What can hang from each mark:
Q73: Q320 Q433 Q653 Q681
Q320: Q606 Q653
Q716: Q159 Q606 Q681 Q685
Q606: Q260 Q653
Q653: Q73 Q269 Q320 Q606 Q862
Q862: Q159 Q260 Q606 Q653
Q269: Q159 Q685
Q685: Q73 Q159 Q260 Q269
Q159: Q269 Q433 Q681 Q685
Q433: Q159 Q606
Q681: Q159 Q433 Q716 Q862
Q260: Q320

Every row comes from one small tree of marks. Brackets hold a mark, then the marks that hang from it, in the order of their numbers. Every link used is in the known rows. Which tree was each row made from?
Each row is shifted at random along 5 fixed directions that mean nothing.
Known rows:
[Q260 [Q320 [Q653 Q73 Q269 Q606]]]: -94 -34 13 -79 220 194 60 214 -109 -14 -9 145 -18 76 -34 33 -162 6 42
 -35 -67 -22 119 22 -68 28 166 76 -13 -15 152 -78 145 -105 -12 -77 158
 122 201 -64 -37 -65 119 -193 -7 126 -222 17 -18 -38 4 -67 120 -173
[Q73 [Q653 Q320] [Q681 [Q159 [Q685 Q260 Q269]] Q716]]: -33 -234 -161 -78 -126 -283 13 152 -236 -76 93 -200 -61 10 159 51 198
 122 -268 -195 110 -285 -342 -200 -126 -35 14 -63 59 158 -86 156 -116
 -123 67 38 -87 124 122 125 -49 -143 -128 -283 -85 -29 -2 549 -174 -64 1
 338 3 156
[Q606 [Q653 Q73 Q269 Q320 Q862]]: -30 119 -28 -38 72 124 -10 115 -31 -134 11 226 -105 -81 109 56 -125 -6
 48 -46 27 1 58 108 -178 -15 141 111 12 260 -25 15 63 -44 -85 -23 78 133
 159 -13 30 108 55 73 -47 6 -125 160 56 105 -12 66 -28 -66
[Q685 Q73 Q260 Q269]: 95 -137 -40 286 -143 0 -250 324 -172 15 414 111 -192 145 183 199 -435
 -17 269 -20 -103 33 272 52 -139 17 -78 155 63 202 58 -61 -112 140 -141
 -268 48 112 297 -355 -129 -113 -18 -68 -18 -208 -128 172 -494 89 -83
 -41 202 -33
[Q681 Q716 [Q862 [Q653 [Q269 Q159] Q320 Q606]]]: 40 141 -52 -329 269 289 228 27 47 -59 -259 227 0 -176 -166 0 213 -129
 143 -206 49 70 -113 72 -7 19 132 131 -49 56 -13 -10 105 -12 -157 120
 -22 192 -12 355 5 168 182 184 200 203 5 -95 568 -92 176 43 -9 -53
[Q320 Q606 [Q653 Q269]]: 39 257 22 -1 125 259 208 41 79 -132 17 144 33 -191 -74 68 125 80 292
 -131 43 136 -248 99 31 -49 45 96 -61 32 5 -47 171 127 -106 -20 -4 56
 -90 279 44 103 14 109 72 117 37 98 324 83 69 -224 132 2
[Q260 [Q320 [Q653 [Q269 [Q685 Q73]] Q606 Q862]]]: 20 130 7 54 170 226 42 144 -55 -117 144 217 5 10 3 93 -217 -6 267 -48
 -69 127 87 90 66 11 -26 183 -67 -16 55 -197 80 90 -97 -196 116 121 84
 -120 -62 53 104 7 18 -25 -168 -106 -35 166 85 -333 119 -238
[Q159 [Q681 [Q716 Q606]]]: 161 133 100 134 133 216 -54 171 178 -32 116 150 -110 -110 -99 184 -157
 -13 354 -223 64 168 78 62 83 -39 34 183 -74 -209 -21 -152 136 2 -59
 -105 5 -7 -8 -309 20 8 113 -24 -75 -98 -208 -101 7 126 20 -310 267 -174
[Q606 [Q260 [Q320 [Q653 [Q269 [Q685 Q159]] Q862]]]]: -124 -34 52 -103 142 118 147 148 -176 -32 29 13 -13 -86 -141 32 18 94
 -16 -76 -42 40 -128 -82 -49 -2 124 69 -29 7 204 6 90 -114 -69 -43 71 72
 155 127 33 -126 12 -200 -4 184 -46 176 43 -103 -18 -33 98 -11
[Q73 Q320 [Q433 Q606] [Q653 [Q269 Q685]] [Q681 Q159]]: -126 149 -262 -226 70 118 137 85 72 -257 -131 119 -38 -295 42 -14 208
 293 42 -225 176 -82 -454 -58 -121 -137 176 134 -49 202 -48 207 71 -111
 -29 117 13 10 -101 337 119 175 38 121 -186 251 160 362 436 -146 -77 117
 -92 121
[Q862 Q260 [Q653 Q73]]: 118 -12 -78 -97 98 197 -1 98 -42 34 -9 123 -55 65 -69 94 -98 -69 156
 -128 19 87 116 36 -49 26 111 119 -81 1 -74 -24 0 43 -92 -20 21 109 128
 14 -94 58 175 36 46 118 -82 -127 115 53 36 13 128 -136
[Q159 [Q433 [Q606 Q260]] [Q685 Q73 Q269]]: 128 31 112 142 -37 81 -2 116 -133 -102 198 -54 19 -25 36 156 -12 -30 145
 -31 47 112 -62 -47 178 -31 -77 148 -24 -183 -25 -153 -16 136 -75 -191
 -68 112 -49 -74 -84 -41 72 -132 -63 -62 -43 0 -183 122 78 -171 225 -117
[Q862 [Q159 Q433] [Q606 [Q653 Q269 Q320]]]: 69 -29 -10 -30 312 311 -123 264 186 134 -12 438 -241 -154 -184 115 -243
 -38 297 -218 -37 204 237 129 -219 40 259 158 -47 -251 53 129 269 -129
 -188 -38 61 163 149 -149 173 59 118 39 26 86 -151 -73 166 -149 -63 -79
 37 -182
[Q862 [Q159 [Q685 Q269]]]: 83 81 34 184 -28 16 -33 133 53 -43 232 97 -104 -148 1 149 -36 79 203
 -227 57 123 -163 -67 -5 -33 -48 82 -21 -248 -35 26 70 57 -102 -104 -87
 36 -37 -15 79 -36 -116 -128 -18 -90 -5 208 -110 90 66 -202 144 -50
[Q159 [Q269 [Q685 Q260]]]: -87 -20 0 28 -19 86 18 198 -92 3 81 75 -177 -98 -29 91 -109 98 2 -104 -9
 12 28 -58 -217 -27 133 101 71 -60 225 84 54 -98 -105 -31 11 106 183 -12
 51 -127 2 -218 14 160 -45 321 -132 -255 -39 147 158 -1
[Q260 [Q320 [Q606 Q653]]]: 43 176 -6 -122 138 325 195 83 112 -56 -141 213 -17 -148 -146 48 131 57
 272 -149 -22 138 -132 107 -55 1 89 115 -64 111 91 -32 128 119 -134 20
 -34 32 -50 286 39 108 75 110 160 185 45 32 454 -3 72 -155 56 72
[Q862 [Q260 Q320] [Q653 Q73]]: 6 -102 -1 -283 152 47 213 29 -254 32 -145 -173 157 94 -195 -1 214 -35
 -109 -95 23 -60 -222 -205 181 62 34 -7 -81 -187 -15 -106 -42 -27 43 17
 -21 93 37 276 -146 -102 142 -290 58 213 -42 -81 185 61 193 5 173 -97
[Q73 [Q320 [Q653 Q269 Q606]] Q433]: 13 14 -178 153 -109 -140 -70 146 -65 -131 243 33 -42 23 232 99 -66 177
 58 -100 54 -116 -150 -50 -67 -20 -5 23 -19 121 -182 15 -12 29 64 -148
 -14 28 66 -78 -36 -2 -125 -109 -165 -191 -43 346 -259 314 -28 -67 -15
 -6
[Q320 [Q606 Q260 [Q653 [Q269 Q685] [Q862 Q159]]]]: 80 54 -114 -88 -4 185 89 77 43 -62 -18 190 -92 -29 82 79 -19 -18 82 -71
 15 82 67 198 -184 24 131 127 -96 364 -102 38 12 83 -130 -13 -10 83 97
 130 -49 170 90 203 95 76 19 59 131 151 -26 105 -75 -43
[Q73 Q320 [Q433 Q606] Q653 [Q681 Q159 Q862]]: 83 -115 -260 -263 109 108 106 150 25 -106 -5 -47 105 75 22 60 124 72 155
 -219 115 -85 -188 -62 237 -78 66 90 -200 65 -219 -134 -91 -81 69 -43 21
 -124 -57 1 -216 102 231 -7 -191 5 -28 -243 135 214 61 -110 -22 -125
[Q685 [Q73 [Q653 Q606] [Q681 Q862]] Q159 Q260 Q269]: -2 -118 25 -231 285 277 91 224 -210 -23 21 5 59 -22 -119 35 28 -41 281
 -107 -20 55 -145 -43 150 -85 -1 199 -47 116 140 -125 -62 -29 -173 -80
 143 153 95 128 -122 -14 261 7 2 192 -38 -158 240 -174 49 -98 193 -76
[Q269 [Q159 Q681] Q685]: 59 35 43 122 71 203 -37 163 35 -80 183 151 -49 -37 -91 146 -262 -21 161
 -134 35 203 222 5 71 -56 65 220 -97 -335 147 -146 29 -108 -75 -192 40
 -12 43 -342 -62 -28 191 -167 -90 -35 -147 -218 -203 92 13 -261 141 -309
[Q433 [Q159 Q269 [Q681 Q862] [Q685 [Q73 Q320] Q260]]]: 85 -190 -30 96 136 212 -199 288 -20 99 272 187 -197 84 -63 216 -420 -47
 234 -163 -44 143 360 65 -47 -43 75 166 -63 -254 176 -33 83 -116 -119
 -211 101 74 243 -498 -25 -62 129 -141 -136 -9 -299 -147 -297 -194 -34
 -118 195 -326
[Q685 [Q73 Q320 [Q681 Q862]] [Q159 Q433] Q260 Q269]: 27 -184 21 -34 186 103 -28 240 -217 44 211 8 24 -40 -153 110 -54 -4 308
 -154 -33 55 -126 -126 202 -70 -93 149 -35 -134 157 -111 -62 -10 -138
 -209 68 112 112 -46 -63 -119 123 -158 -81 5 -50 -79 -25 -116 69 -185
 213 -68
[Q260 [Q320 [Q653 Q606 [Q862 [Q159 Q269 Q433 Q681]]]]]: 127 132 -89 158 -63 -44 -15 -14 64 -44 174 185 -92 -60 64 126 98 113 120
 -204 17 63 -234 -11 -69 35 -125 5 -6 -89 -74 54 86 206 -54 -133 -169
 168 -77 143 98 99 -252 -19 77 -170 29 313 9 158 182 -167 -33 -43
[Q159 [Q433 Q606] Q681 Q685]: 247 97 -109 -213 45 434 147 -58 133 50 -170 232 48 229 21 85 66 -235 173
 -70 -12 199 350 207 32 -29 92 245 -159 -43 -50 -201 -47 139 -143 -15
 -109 119 -73 94 -282 328 390 193 200 175 -36 -516 275 61 266 15 44 -342
[Q433 [Q159 Q269 Q681 Q685] [Q606 Q260 [Q653 Q73]]]: -45 79 153 -222 -10 63 269 -56 -182 -223 -189 -296 105 -197 -67 24 440
 80 -365 -23 222 -48 -505 -165 118 -72 115 5 -14 -89 44 59 71 -86 49 107
 -134 88 -201 391 51 -9 39 -215 -135 290 65 281 273 -91 70 201 120 9
[Q269 [Q159 [Q681 Q433 [Q862 Q653]] [Q685 Q73]]]: 124 -75 -25 -124 124 165 60 57 -61 -11 -8 92 -22 -54 -154 86 40 -119 95
 -201 108 114 -2 -5 79 -22 30 124 -48 -240 20 -34 5 1 -132 -46 -43 182 7
 70 -82 26 205 -74 103 96 8 -129 123 -159 150 34 70 -159
[Q862 Q159 [Q260 Q320]]: 23 -310 13 116 45 -166 -103 291 -143 151 282 -104 -50 150 -107 139 -185
 58 -20 -204 -66 -67 16 -260 102 85 19 -56 -70 -434 9 -56 10 -152 92
 -193 8 -59 208 -310 -75 -325 -80 -567 -132 -153 -231 48 -474 169 21
 -180 231 -194
[Q260 [Q320 [Q606 [Q653 Q73]]]]: 93 97 -81 -212 53 242 235 0 -28 -87 -186 94 113 77 -5 16 182 -65 107 -39
 5 32 -70 116 43 38 19 91 -97 258 -49 -147 -39 192 -52 -4 -62 63 -54 324
 -166 167 177 107 188 131 38 -111 366 207 170 -46 -8 -13
[Q685 [Q73 Q653] Q159]: 100 25 11 49 34 131 -28 132 -95 -133 163 32 -5 -45 26 89 -21 17 242 -107
 84 91 -144 -31 81 -69 -49 135 -19 69 -21 -63 -67 76 -107 -99 -11 61 -18
 55 -83 10 73 5 -48 -31 35 45 58 112 11 -176 119 17
[Q260 [Q320 Q606 Q653]]: 90 -142 -60 6 -155 -214 187 48 -257 -47 154 -315 209 279 115 59 211 37
 -149 -5 0 -183 -259 -158 251 85 -173 -115 -76 9 -165 -241 -159 144 171
 -164 -134 -32 -29 139 -314 -155 -67 -393 55 -182 -15 105 -296 504 228
 -126 102 -41
[Q606 [Q260 Q320] [Q653 Q73 Q269]]: 54 148 -48 33 -81 100 29 55 -53 -181 43 120 -62 -42 103 118 -42 41 106
 -41 42 83 -52 119 -139 16 34 114 -36 341 -62 0 20 173 -69 -68 -27 93 63
 47 25 126 -45 166 -3 -17 -16 202 57 214 -46 -20 -24 67
[Q681 [Q433 [Q159 Q269] Q606] [Q716 [Q685 Q260]] Q862]: 218 31 11 353 32 109 -221 325 128 -53 427 192 -246 -118 4 309 -396 -4
 520 -275 4 187 120 77 102 18 -57 197 -48 -210 -119 -109 162 158 -133
 -232 -10 8 75 -542 40 -38 -37 64 -118 -333 -249 16 -339 84 -47 -379 286
 -149
[Q320 [Q606 Q260 [Q653 Q862]]]: 255 98 -65 63 -201 -7 116 -30 -34 -166 149 -89 107 117 205 141 151 -51
 127 -31 61 44 -125 104 159 20 -133 62 -151 336 -339 -231 -177 296 7
 -147 -151 -31 -94 69 -245 155 28 131 43 -240 29 -63 -81 654 128 -157
 -14 -30
[Q433 Q159 [Q606 Q260 [Q653 [Q269 Q685] Q320]]]: -74 127 63 -171 -44 65 237 41 -163 -253 -108 -162 75 -193 5 18 272 101
 -213 8 103 -35 -375 -103 41 -27 128 78 -31 151 -5 30 19 -43 -6 58 -89 7
 -99 316 -2 31 20 -55 -106 164 67 262 214 125 8 114 45 60
[Q716 Q159 Q606 Q685]: 120 47 -34 9 -23 38 35 94 -26 36 1 -105 -72 56 72 101 -55 99 91 -115 114
 3 -78 -32 -33 52 -39 128 -80 157 -224 -84 -61 131 28 -47 -82 -95 12 -58
 -163 41 92 -44 49 -71 -74 201 -56 290 96 -55 124 -80
[Q716 [Q681 Q159 [Q862 Q606]]]: -19 -155 50 -241 235 91 163 219 7 77 -128 -58 -25 -126 -253 30 136 21 32
 -282 75 -70 -216 -142 103 7 147 14 -42 -230 21 -33 104 -202 0 58 16 -38
 53 93 -11 -155 158 -317 30 138 -87 35 180 -156 95 45 183 -84
[Q685 [Q73 Q433 [Q681 Q716]] Q159 Q260]: 6 -376 -58 11 14 -79 -157 313 -277 43 228 -81 -56 182 73 75 -168 -15 1
 -92 -11 -158 65 -148 11 -32 37 73 15 114 43 -37 -167 -145 -6 -135 86 86
 282 -195 -185 -224 125 -318 -160 -50 -106 107 -318 -49 -115 131 189 -15
[Q716 [Q685 [Q159 Q681] [Q260 Q320] Q269]]: -76 17 113 -132 375 455 66 258 -21 150 -58 255 -127 -158 -340 72 -168 41
 375 -198 -141 251 73 15 -126 -45 136 260 -28 -166 415 13 199 -82 -266
 -31 137 116 176 21 121 -45 185 -28 116 354 -113 -22 335 -482 9 -174 264
 -90
[Q159 [Q433 Q606] [Q681 Q716 Q862] [Q685 Q260]]: 83 -112 170 199 31 -161 -58 163 -92 -39 277 -177 -37 -124 -86 181 88 38
 -16 -253 94 -41 -247 -255 254 -53 -58 4 30 -572 0 -102 85 -123 48 -150
 -86 84 -12 -243 42 -269 -78 -511 -203 -180 -186 186 -371 -45 108 -164
 317 -133
[Q653 [Q73 [Q320 Q606] [Q681 Q716 Q862]]]: -66 -209 -145 -63 -10 -190 -26 233 -71 -57 56 -46 -83 -5 100 45 18 124
 -145 -186 103 -336 -170 -96 -50 -6 97 -78 21 177 -89 38 -20 -168 133
 -26 47 -3 187 -59 -37 -163 -3 -337 -177 -61 -121 365 -166 50 -53 212 56
 36
[Q606 [Q653 Q320 [Q862 Q159 Q260]]]: 23 -66 45 -78 156 53 30 157 -55 28 49 37 -45 -106 -151 77 14 21 39 -191
 11 23 -106 -109 24 12 121 26 -73 -160 -22 9 57 -136 -40 -40 7 26 108 -4
 26 -84 37 -190 -74 19 -120 29 42 101 33 -70 85 -102
[Q606 Q260 [Q653 Q269 Q320 [Q862 Q159]]]: 119 116 46 98 84 122 -36 118 33 -104 204 156 -61 -109 -4 173 -139 -13
 252 -140 14 195 11 82 30 -12 35 136 -133 4 -127 -80 72 31 -91 -154 16
 23 60 -205 47 91 -9 110 -119 -168 -156 -73 -62 365 -21 -286 26 -153
[Q681 [Q159 [Q269 [Q685 Q73]] Q433]]: 177 143 -80 -15 -12 262 106 -11 39 -99 -3 229 -18 -69 -8 111 64 -126 259
 -160 99 201 17 115 16 -35 -26 197 -43 -68 -3 -47 -10 220 -186 -58 -136
 173 -108 198 -63 207 142 190 186 61 92 -94 229 -41 175 -36 13 -82
[Q685 Q73 [Q159 [Q681 Q716 Q862]] [Q260 Q320] Q269]: 60 -114 121 8 243 194 -24 256 -162 43 178 101 -32 -78 -239 134 -115 -95
 380 -186 -87 145 -49 -45 166 -13 -118 171 7 -150 256 -125 44 55 -203
 -182 58 178 128 -65 9 -141 76 -95 60 15 -108 -73 79 -224 86 -268 301
 -56
[Q260 [Q320 [Q653 Q73 [Q269 [Q159 Q685]]]]]: -83 72 149 8 244 134 152 91 -165 -137 88 -25 131 -104 -196 63 -2 51 50
 -89 48 108 -199 -141 231 -29 16 71 -69 -435 174 -153 159 -97 19 -138 81
 64 -26 -14 29 -133 59 -328 -101 88 -149 -38 -13 38 98 -367 192 -198
[Q159 [Q433 [Q606 [Q653 Q73 Q320]]]]: 22 99 -1 125 -88 -11 -83 126 -7 -153 68 127 -150 -179 112 89 24 116 -11
 -90 87 -46 -142 -24 -164 -15 102 53 94 93 -35 116 70 32 -46 -37 -91 118
 17 57 104 14 -89 -66 -90 -75 7 425 -10 47 -38 97 9 104

Write each row's tree:
49 3 -84 -52 155 177 -49 159 83 116 34 256 -216 -128 -156 104 -119 50
 201 -257 -4 141 4 12 -239 33 180 87 -41 -112 3 223 172 -43 -176 45 14
 131 156 92 137 27 -32 49 56 169 -21 140 194 -171 -43 42 107 -51
[Q862 Q159 Q260 [Q653 Q269]]
85 84 -230 -58 -100 -118 75 -16 -69 -211 83 -77 127 54 249 33 229 127 37
 -115 116 -136 -351 -114 148 -50 -97 45 -103 205 -346 -126 -186 85 97
 -83 -90 -24 -121 158 -178 146 7 -13 -141 -168 52 112 12 508 152 -127
 -104 -20
[Q73 Q320 Q433 [Q653 Q606 Q862]]
90 112 2 -101 193 311 35 107 35 -57 -77 214 -29 -12 -28 63 -68 -86 215
 -105 33 114 106 98 -21 -15 134 174 -62 8 -41 -94 66 21 -110 -14 64 135
 41 19 -55 132 240 91 47 111 -115 -176 227 73 55 -92 93 -169
[Q862 [Q653 Q73 Q606]]
-90 -110 -67 -159 -6 116 83 192 -92 36 -115 66 -159 -3 28 2 54 95 -147
 -65 -11 -131 22 22 -367 9 305 8 59 352 120 174 55 -117 -51 92 26 111
 252 216 -12 -69 51 -118 74 253 -3 389 91 -212 -126 409 -2 128
[Q320 [Q653 [Q606 Q260]]]
-29 87 100 365 214 134 -297 382 138 -124 331 332 -220 -234 -3 194 -481
 144 385 -223 13 93 145 12 -59 -82 141 167 3 -296 90 -35 245 -167 -31
 -245 202 -6 168 -623 229 -108 8 -193 -344 -206 -370 126 -299 79 -206
 -425 196 -202
[Q653 [Q73 Q320] Q606]
-47 -7 -132 -94 54 154 6 221 50 -32 -24 144 -84 -54 10 42 -46 132 114
 -123 1 -61 -1 -36 -96 -41 199 110 -35 77 31 31 39 -111 -23 -13 28 -53
 86 15 -30 8 124 -91 -121 115 -22 107 106 -16 -59 32 57 -3
[Q73 Q320 [Q433 Q606]]
-6 -14 -51 -51 124 -17 22 138 -20 -39 85 39 -53 -85 -41 73 31 127 68
 -179 23 6 -256 -103 -1 36 39 23 -68 -73 -100 32 88 -63 1 -50 10 42 41
 47 66 -33 -86 -143 -84 -16 -56 175 12 144 23 -151 44 -60
[Q73 [Q653 Q269 [Q862 Q159 [Q606 [Q260 Q320]]]]]
15 -68 186 -82 238 220 94 222 -148 -29 70 -79 77 32 -159 125 -142 -92
 100 -24 -12 132 151 -15 191 -25 167 127 -149 -219 64 -246 83 -203 4
 -136 142 -17 146 -323 -102 -123 241 -212 -171 40 -305 -333 -157 222 -41
 -240 211 -266
[Q606 Q260 [Q653 Q269 Q320]]
35 14 -40 -174 -95 -62 210 -36 -283 -132 -32 -223 136 82 83 7 212 -37
 -184 19 119 -89 -256 -120 122 17 -77 41 -13 69 -138 -106 -164 76 3 5
 -88 140 -41 328 -231 -9 89 -153 84 92 108 117 -3 209 202 143 99 -34
[Q862 [Q653 [Q269 [Q685 Q73]]]]
67 204 -41 -74 16 306 80 48 54 -145 -111 251 -96 -150 -45 92 22 39 233
 -106 34 172 -32 176 -194 -10 123 170 -51 364 35 39 62 183 -158 9 -34 83
 31 185 81 192 65 297 79 151 47 108 389 33 -60 -12 -42 130
[Q606 [Q260 Q320] [Q653 Q73]]
84 -23 -120 123 20 64 -141 211 157 -55 171 202 -264 -151 22 167 -95 129
 197 -306 133 44 -60 24 -189 -71 126 67 15 -51 -3 177 156 -85 -67 -11
 -19 91 67 -155 151 -9 -94 -7 -128 -48 -65 294 -43 -183 -138 18 53 59
[Q73 Q653 [Q681 [Q159 Q269 Q433] Q716]]
-42 -194 168 -11 361 -87 3 300 -147 8 83 -78 -41 -257 -341 96 35 30 82
 -343 73 -94 -332 -293 257 44 86 -50 28 -599 18 -37 249 -219 45 -56 100
 146 123 -138 170 -379 -10 -521 -145 -22 -266 158 -65 -199 19 -182 335
 -63
[Q681 Q433 Q716 [Q862 [Q260 Q320] [Q653 Q73 Q606]]]
23 -102 -111 -106 -32 -18 81 167 11 -2 38 19 -70 -8 7 67 77 51 74 -237
 59 -116 -120 -64 -4 -28 82 22 -22 54 -76 -34 -28 -47 -16 1 -16 -3 97 59
 -99 -50 57 -173 2 -5 -11 129 -35 -8 63 139 90 8
[Q73 [Q681 Q433 Q862]]
-177 -331 83 -106 298 142 -52 455 -159 73 70 -107 -80 45 -187 56 -240
 163 -47 -68 -52 -72 115 -214 35 -22 347 46 -48 -278 236 -48 157 -471 90
 -80 252 -89 298 -385 -27 -377 194 -562 -340 190 -302 -32 -280 -193 -248
 -83 264 -143
[Q73 [Q433 [Q606 [Q260 Q320]]] Q653]
67 -153 -41 -112 80 267 26 188 -118 146 50 122 -59 203 -31 93 -137 -150
 164 -49 -114 106 303 54 -97 3 102 160 -46 61 177 -73 -65 -13 -165 -71
 18 114 213 -23 -193 4 208 -37 145 134 -88 -185 -21 -116 61 66 132 -140
[Q685 [Q159 Q269] Q260]
157 114 -14 -36 -28 59 144 88 43 -134 2 -21 -34 -189 -39 131 185 -6 231
 -256 121 9 -281 0 148 12 -20 106 -53 79 -238 -108 28 202 -61 6 -133 15
 -83 127 -46 42 59 88 55 -67 28 129 163 121 96 -47 148 84
[Q681 [Q433 [Q606 Q260]] [Q716 Q685] Q862]
-36 -71 15 -179 28 20 135 107 -195 -105 -81 -155 81 1 -14 19 133 22 -157
 -28 118 -133 -167 -111 72 -26 114 7 -27 66 -14 -74 -56 -118 70 2 4 13
 46 111 -117 -88 152 -250 -105 106 -45 91 26 137 31 110 58 8
[Q606 [Q653 [Q73 Q320]]]
181 -23 -54 114 -45 -52 13 91 -6 -8 273 -25 -17 3 -42 192 -48 -19 198
 -249 65 102 -100 -91 213 33 -134 56 -125 -338 -179 -133 -40 115 -30
 -187 -109 -10 -20 -134 -87 -45 -40 -152 -10 -193 -72 -87 -253 292 176
 -260 160 -230
[Q681 [Q862 [Q159 [Q269 Q685]] Q260]]
176 -186 -209 -4 -111 82 -102 233 -6 45 127 232 -228 131 153 142 -205
 -173 181 -158 2 -23 295 173 -177 61 49 118 29 300 -105 37 -49 140 -178
 -40 -54 165 222 -72 -170 53 92 130 170 -82 -41 75 -121 -116 26 274 38
 -2
[Q681 [Q433 [Q159 [Q685 Q73 Q269]]] Q716 Q862]
138 -81 -189 -131 -8 123 -3 153 145 102 -42 246 -195 -11 -14 95 1 -28
 184 -250 0 30 62 110 -218 74 128 72 -62 211 -146 104 -1 89 -135 21 -94
 49 125 135 -28 110 53 120 173 33 53 70 169 19 30 169 -54 3
[Q681 [Q862 Q159 [Q606 Q260]]]
